Below is a small trained network, with its code and all its weights. Each question gives an input and a class and asks what happens when units are switched off, that is, made to give their printed mean instead of their output.

import numpy as np


def w(rows, s, z=0):
    codes = np.array(rows[::2]) - 128.0
    scale = np.full(codes.shape[1], s)
    scale[-1] = z or s
    return codes * scale


def norm(h):
    return h / np.sqrt((h * h).mean(-1, keepdims=True) + 1e-5)


def f(y):
    return np.maximum(y, 0)


def log_softmax(a):
    a = a - a.max(-1, keepdims=True)
    return a - np.log(np.exp(a).sum(-1, keepdims=True))


def net(x, mask):
    res = np.array(x, float).reshape(1, 3) / 4 @ E
    u = 0
    for l in range(4):
        y = f(norm(res) @ A[l][:, :-1].T + A[l][:, -1])
        res = res + np.where(mask[u : u + 3], y, B[l][:, -1]) @ B[l][:, :-1]
        u += 3
    return log_softmax(norm(res)[-1] @ U[:, :-1].T + U[:, -1])


A, B = {}, {}
E = w([
[54,156,129,48],'x0',
[133,137,111,117],'x1',
[241,254,248,114],'x2',
],0.00063)
A[0] = w([
[142,200,182,43,136],'0.n1',
[1,201,150,54,9],'0.n2',
[21,183,182,31,1],'0.n3',
],0.0028,0.0019)
B[0] = w([
[115,170,165,194,254],'0.n1',
[245,4,62,116,197],'0.n2',
[246,40,176,46,194],'0.n3',
],0.0036,0.0018)
A[1] = w([
[251,71,119,196,5],'1.n1',
[252,46,109,128,37],'1.n2',
[238,156,82,26,165],'1.n3',
],0.0033,0.0011)
B[1] = w([
[27,87,59,18,247],'1.n1',
[2,77,53,29,253],'1.n2',
[47,113,130,140,212],'1.n3',
],0.0043,0.0023)
A[2] = w([
[136,141,52,232,4],'2.n1',
[165,49,16,187,118],'2.n2',
[115,132,139,4,55],'2.n3',
],0.0038,0.0033)
B[2] = w([
[187,99,123,48,128],'2.n1',
[242,185,218,156,252],'2.n2',
[33,87,4,182,221],'2.n3',
],0.0038,0.0018)
A[3] = w([
[255,168,107,217,149],'3.n1',
[88,156,157,201,3],'3.n2',
[111,103,180,239,17],'3.n3',
],0.0038,0.0032)
B[3] = w([
[218,189,228,238,253],'3.n1',
[13,36,45,4,130],'3.n2',
[125,173,100,43,134],'3.n3',
],0.0037,0.0024)
U = w([
[18,54,8,27,244],'0',
[238,253,221,234,12],'1',
],0.0039,0.00011)

Each question gives the input, the list of numbers given to net, and the class t.
The units are the neurons (one row each of A and B). Each row of codes is followed by its name. A weight is (code - 128) times the scale printed after its matrix; where a second scale follows, it is the last column's (A, B and U).
mask holds one flag per neuron, layer by layer. A switched-off neuron (its flag False) gives its mean, the last column of its row in B, instead of its output. The means were averaged over made-up inputs and are rounded, as every weight is.
A unit's drop is (log p(t) with every unit on - log p(t) with that unit switched off) / (log p(t) with every unit on - log p(t) with every unit switched off).
The circuit of an input: a set's keep is (log p(t) with only the set's units on - log p(t) with every unit switched off) / (log p(t) with every unit on - log p(t) with every unit switched off). Starting from all 12 units, units are removed one at a time, each time the one whose removal leaves the highest keep (on an exact tie, the one counted first), for as long as the keep stays at least 0.8.
units of the circuit, in order: the units of the circuit, biggest drop first
top k neurons: the k neurons with the biggest drops, biggest first
drop of u: that unit's drop, to one decimal
input [-2,5,4], class 1: top 4 neurons => 0.n2, 0.n3, 1.n2, 1.n1
input [4,2,5], class 1: top 3 neurons => 0.n1, 1.n2, 1.n1
input [3,-6,4], class 1: units of the circuit, in order => 0.n1, 1.n2
input [3,-2,4], class 1: top 4 neurons => 0.n1, 1.n2, 0.n2, 1.n1
input [-8,-1,8], class 0: top 2 neurons => 1.n1, 3.n1
input [-6,2,-8], class 1: top 2 neurons => 0.n3, 0.n2
input [-8,5,7], class 0: top neuron => 3.n1
input [3,1,4], class 1: top 2 neurons => 0.n1, 1.n2
input [-5,-3,-7], class 1: drop of 0.n2 => 1.2
input [0,-7,-6], class 1: drop of 1.n1 => 1.1
input [7,4,-8], class 1: drop of 1.n3 => 0.6
